Below is a small trained network, with its code and all its weights. Each question gives an input and a class and asks what happens when units are switched off, that is, made to give their printed mean instead of their output.

import numpy as np


def w(rows, s, z=0):
    codes = np.array(rows[::2]) - 128.0
    scale = np.full(codes.shape[1], s)
    scale[-1] = z or s
    return codes * scale


def norm(h):
    return h / np.sqrt((h * h).mean(-1, keepdims=True) + 1e-5)


def f(y):
    return y / 2 * (1 + np.tanh(0.7978845608 * (y + 0.044715 * y**3)))


def log_softmax(a):
    a = a - a.max(-1, keepdims=True)
    return a - np.log(np.exp(a).sum(-1, keepdims=True))


def net(x, mask):
    res = np.array(x, float).reshape(1, 5) / 4 @ E
    u = 0
    for l in range(3):
        y = f(norm(res) @ A[l][:, :-1].T + A[l][:, -1])
        res = res + np.where(mask[u : u + 14], y, B[l][:, -1]) @ B[l][:, :-1]
        u += 14
    return log_softmax(norm(res)[-1] @ U[:, :-1].T + U[:, -1])


A, B = {}, {}
E = w([
[126,150,125,123,86,131,55,174],'x0',
[52,60,143,105,109,170,128,123],'x1',
[159,64,73,110,104,164,79,86],'x2',
[135,194,96,194,49,156,186,130],'x3',
[149,122,164,254,126,27,75,96],'x4',
],0.0074)
A[0] = w([
[141,103,129,190,48,120,213,156,68],'0.n1',
[157,121,48,150,80,144,137,96,98],'0.n2',
[92,168,81,164,70,149,164,100,16],'0.n3',
[203,142,47,156,232,102,227,21,83],'0.n4',
[132,170,101,102,53,112,152,68,4],'0.n5',
[179,183,79,132,203,225,112,167,43],'0.n6',
[231,150,148,97,46,94,102,228,142],'0.n7',
[62,178,253,125,111,135,145,132,52],'0.n8',
[148,53,177,149,126,136,241,70,60],'0.n9',
[120,97,136,54,95,111,225,101,81],'0.n10',
[195,31,4,152,138,165,117,55,101],'0.n11',
[95,211,229,137,193,144,185,140,32],'0.n12',
[111,164,92,211,77,214,109,141,93],'0.n13',
[208,91,213,46,192,115,54,85,46],'0.n14',
],0.0067,0.0025)
B[0] = w([
[135,175,75,155,197,197,107,156,190],'0.n1',
[122,184,179,96,177,120,123,18,185],'0.n2',
[205,191,126,95,145,112,68,223,170],'0.n3',
[43,118,96,80,48,100,109,209,253],'0.n4',
[153,244,137,91,164,134,146,102,134],'0.n5',
[213,75,14,73,61,95,145,207,173],'0.n6',
[34,86,118,70,43,65,143,158,212],'0.n7',
[148,88,199,108,71,134,193,84,173],'0.n8',
[88,168,75,160,115,24,41,141,179],'0.n9',
[117,102,93,192,137,76,127,145,177],'0.n10',
[119,181,222,102,63,129,110,117,253],'0.n11',
[116,132,191,74,66,138,132,67,209],'0.n12',
[124,147,123,167,162,173,76,231,215],'0.n13',
[131,254,136,135,153,160,84,133,216],'0.n14',
],0.0063,0.0036)
A[1] = w([
[101,95,145,235,151,110,101,91,89],'1.n1',
[126,183,194,176,122,103,183,147,99],'1.n2',
[163,189,212,61,118,83,186,173,110],'1.n3',
[100,69,77,94,62,89,148,176,91],'1.n4',
[99,99,35,116,59,91,76,114,66],'1.n5',
[173,107,115,68,162,140,173,209,144],'1.n6',
[128,54,84,97,151,177,184,129,97],'1.n7',
[22,141,1,123,119,68,112,173,126],'1.n8',
[145,151,65,103,77,171,33,69,115],'1.n9',
[54,93,150,85,172,121,65,207,177],'1.n10',
[160,175,63,164,135,183,163,145,5],'1.n11',
[163,133,194,80,18,183,89,30,125],'1.n12',
[140,163,159,104,219,114,95,107,167],'1.n13',
[163,155,35,99,81,138,205,149,140],'1.n14',
],0.0072,0.0021)
B[1] = w([
[185,70,77,156,84,158,153,130,195],'1.n1',
[125,80,146,105,106,154,148,70,195],'1.n2',
[143,87,180,77,132,146,86,107,252],'1.n3',
[161,133,135,149,124,86,144,142,210],'1.n4',
[110,155,195,103,126,69,144,216,200],'1.n5',
[136,3,62,192,14,195,93,68,202],'1.n6',
[137,94,62,145,35,117,106,79,151],'1.n7',
[90,141,111,171,118,97,152,133,253],'1.n8',
[144,117,196,127,110,106,154,134,235],'1.n9',
[69,166,101,211,184,90,97,141,255],'1.n10',
[135,133,132,162,164,162,89,97,154],'1.n11',
[110,90,207,128,144,152,221,134,231],'1.n12',
[128,125,122,78,186,182,70,81,157],'1.n13',
[108,48,81,115,176,95,75,70,244],'1.n14',
],0.0072,0.004)
A[2] = w([
[127,164,76,114,133,69,169,25,76],'2.n1',
[153,136,144,62,74,83,146,88,100],'2.n2',
[99,89,116,109,139,147,101,151,157],'2.n3',
[168,184,189,81,48,149,94,193,172],'2.n4',
[178,129,135,254,150,152,163,115,255],'2.n5',
[235,128,147,182,91,66,103,67,153],'2.n6',
[124,100,142,198,176,135,125,128,177],'2.n7',
[181,230,56,152,93,146,155,173,93],'2.n8',
[150,245,133,119,38,171,189,78,185],'2.n9',
[118,164,93,144,162,209,119,156,166],'2.n10',
[134,128,125,141,106,70,68,186,78],'2.n11',
[150,152,108,132,134,126,105,95,49],'2.n12',
[181,151,175,205,131,43,69,137,126],'2.n13',
[71,86,156,131,69,7,124,124,146],'2.n14',
],0.0081,0.0027)
B[2] = w([
[2,233,180,161,116,120,92,227,133],'2.n1',
[68,52,189,120,81,114,182,138,161],'2.n2',
[232,187,86,170,109,53,122,128,156],'2.n3',
[52,100,179,128,208,62,193,129,201],'2.n4',
[172,26,42,111,110,127,27,155,177],'2.n5',
[158,12,38,13,121,163,216,133,172],'2.n6',
[152,117,58,161,75,177,150,150,152],'2.n7',
[151,147,178,126,179,99,4,74,152],'2.n8',
[97,137,233,53,227,162,75,71,178],'2.n9',
[123,119,67,169,202,98,21,102,145],'2.n10',
[83,167,96,139,113,105,177,126,171],'2.n11',
[97,145,120,89,89,154,53,93,118],'2.n12',
[57,124,61,25,94,175,157,110,205],'2.n13',
[102,154,144,218,87,185,111,184,253],'2.n14',
],0.0058,0.0079)
U = w([
[126,77,65,90,104,155,117,111,181],'0',
[116,117,220,71,145,166,158,94,140],'1',
[148,185,118,99,230,148,4,79,126],'2',
[93,121,125,130,129,123,114,143,244],'3',
[67,192,113,162,151,84,141,184,77],'4',
[173,166,136,157,199,123,151,142,5],'5',
[203,192,130,163,182,119,173,107,2],'6',
],0.011,0.0037)

Each question gives the input, the list of numbers given to net, and the class t.
The units are the neurons (one row each of A and B). Each row of codes is followed by its name. A weight is (code - 128) times the scale printed after its matrix; where a second scale follows, it is the last column's (A, B and U).
mask holds one flag per neuron, layer by layer. A switched-off neuron (its flag False) gives its mean, the last column of its row in B, instead of its output. The means were averaged over made-up inputs and are rounded, as every weight is.
A unit's drop is (log p(t) with every unit on - log p(t) with that unit switched off) / (log p(t) with every unit on - log p(t) with every unit switched off).
The circuit of an input: a set's keep is (log p(t) with only the set's units on - log p(t) with every unit switched off) / (log p(t) with every unit on - log p(t) with every unit switched off). Starting from the 12 units with the biggest drops (on a tie, the unit counted first), units are removed one at a time, each time the one whose removal leaves the highest keep (on an exact tie, the one counted first), for as long as the keep stays at least 0.8.
units of the circuit, in order: the units of the circuit, biggest drop first
unit that matters most: the unit with the biggest drop
top k neurons: the k neurons with the biggest drops, biggest first
top k neurons in layer l: the k neurons of layer l with the biggest drops, biggest first
drop of u: that unit's drop, to one decimal
input [-3,-2,-3,-4,4], class 0: units of the circuit, in order => (2.n6, 2.n13)
input [-8,5,-7,-2,-3], class 4: units of the circuit, in order => (0.n9, 0.n10)
input [-5,2,-3,5,-1], class 2: unit that matters most => 0.n1
input [-8,6,-6,-5,-4], class 4: units of the circuit, in order => (0.n9, 0.n10, 1.n10)
input [4,-5,-5,6,6], class 0: units of the circuit, in order => (2.n6, 2.n5, 2.n13)
input [5,-2,6,-7,8], class 0: units of the circuit, in order => (2.n6, 2.n13)
input [-5,-3,-8,-2,-8], class 0: units of the circuit, in order => (1.n6, 0.n6)
input [-3,-3,-2,-5,4], class 2: units of the circuit, in order => (1.n13, 0.n14)
input [1,-1,7,3,6], class 1: units of the circuit, in order => (0.n11, 1.n12, 0.n2)
input [4,4,0,-6,7], class 0: top 2 neurons => (1.n1, 0.n4)
input [-3,1,-6,3,6], class 0: units of the circuit, in order => (2.n5, 1.n1, 2.n6)
input [-8,-4,-6,-3,-5], class 4: top 3 neurons => (0.n4, 0.n9, 0.n10)
input [2,-7,8,7,5], class 1: top 2 neurons => (0.n11, 0.n2)
input [5,-3,7,3,8], class 0: units of the circuit, in order => (2.n6)
input [7,3,5,-5,0], class 4: top 2 neurons in layer 1 => (1.n10, 1.n3)
input [5,-4,-6,-1,-3], class 1: top 3 neurons => (0.n12, 0.n8, 0.n4)
input [2,5,6,2,4], class 1: top 2 neurons => (0.n11, 1.n12)
input [-5,3,-7,8,2], class 2: top 2 neurons in layer 0 => (0.n1, 0.n11)
input [-4,4,-4,7,-5], class 2: top 2 neurons in layer 0 => (0.n1, 0.n7)
input [7,-1,-7,0,4], class 1: unit that matters most => 0.n8
input [-5,-5,3,8,8], class 0: top 3 neurons => (2.n6, 0.n14, 2.n13)
input [-3,-5,-7,8,-5], class 2: top 2 neurons => (0.n1, 0.n11)
input [4,-7,-8,6,7], class 1: top 2 neurons => (2.n9, 1.n10)
input [-5,4,6,7,-4], class 2: drop of 0.n12 => 0.3
